Below are the code and all the weights of a small trained network. Each question names an input and a class and asks about switching units off, where a switched-off unit gives its printed mean instead of its output.

import numpy as np


def w(rows, s, z=0):
    codes = np.array(rows[::2]) - 128.0
    scale = np.full(codes.shape[1], s)
    scale[-1] = z or s
    return codes * scale


def f(y):
    return np.maximum(y, 0)


def log_softmax(a):
    a = a - a.max(-1, keepdims=True)
    return a - np.log(np.exp(a).sum(-1, keepdims=True))


def net(x, mask):
    res = np.array(x, float).reshape(1, 2) / 4 @ E
    y = f(res @ A[0][:, :-1].T + A[0][:, -1])
    res = res + np.where(mask, y, B[0][:, -1]) @ B[0][:, :-1]
    return log_softmax(res[-1] @ U[:, :-1].T + U[:, -1])


A, B = {}, {}
E = w([
[215,179,152,104,200,25,79],'x0',
[126,200,129,203,158,120,250],'x1',
],0.013)
A[0] = w([
[127,170,151,251,151,136,190,55],'N1',
[219,189,131,129,176,48,67,39],'N2',
[128,205,121,143,169,107,181,178],'N3',
[39,121,110,121,102,170,136,2],'N4',
[136,85,131,42,112,123,38,143],'N5',
[117,105,120,57,119,105,55,148],'N6',
],0.012,0.0034)
B[0] = w([
[174,138,146,126,149,155,118,227],'N1',
[48,93,3,174,82,164,65,251],'N2',
[159,126,231,65,166,145,243,212],'N3',
[109,69,61,101,99,131,51,186],'N4',
[144,174,221,72,122,130,110,218],'N5',
[181,175,160,69,118,137,190,199],'N6',
],0.012,0.017)
U = w([
[195,121,189,68,178,89,196,1],'0',
[74,13,8,196,100,196,98,255],'1',
],0.012,0.00073)

Each question gives the input, the list of numbers given to net, and the class t.
The units are the neurons (one row each of A and B). Each row of codes is followed by its name. A weight is (code - 128) times the scale printed after its matrix; where a second scale follows, it is the last column's (A, B and U).
mask holds one flag per neuron, in row order. A switched-off neuron (its flag False) gives its mean, the last column of its row in B, instead of its output. The means were averaged over made-up inputs and are rounded, as every weight is.
A unit's drop is (log p(t) with every unit on - log p(t) with that unit switched off) / (log p(t) with every unit on - log p(t) with every unit switched off).
The circuit of an input: a set's keep is (log p(t) with only the set's units on - log p(t) with every unit switched off) / (log p(t) with every unit on - log p(t) with every unit switched off). Starting from all 6 units, units are removed one at a time, each time the one whose removal leaves the highest keep (on an exact tie, the one counted first), for as long as the keep stays at least 0.8.
circuit, biggest first: the units of the circuit, biggest drop first
k most important neurons: the k neurons with the biggest drops, biggest first
drop when u is switched off: that unit's drop, to one decimal
input [3,-1], class 1: circuit, biggest first => N3
input [-6,8], class 0: 2 most important neurons => N2, N3
input [-7,-8], class 0: 3 most important neurons => N2, N5, N6
input [4,-3], class 1: 3 most important neurons => N2, N3, N1
input [-3,-3], class 0: 2 most important neurons => N2, N5
input [2,1], class 1: 2 most important neurons => N5, N6
input [-4,-5], class 0: 2 most important neurons => N2, N5
input [7,-3], class 1: drop when N2 is switched off => 2.2
input [-4,7], class 0: drop when N2 is switched off => 0.3
input [-5,7], class 0: drop when N2 is switched off => 1.8
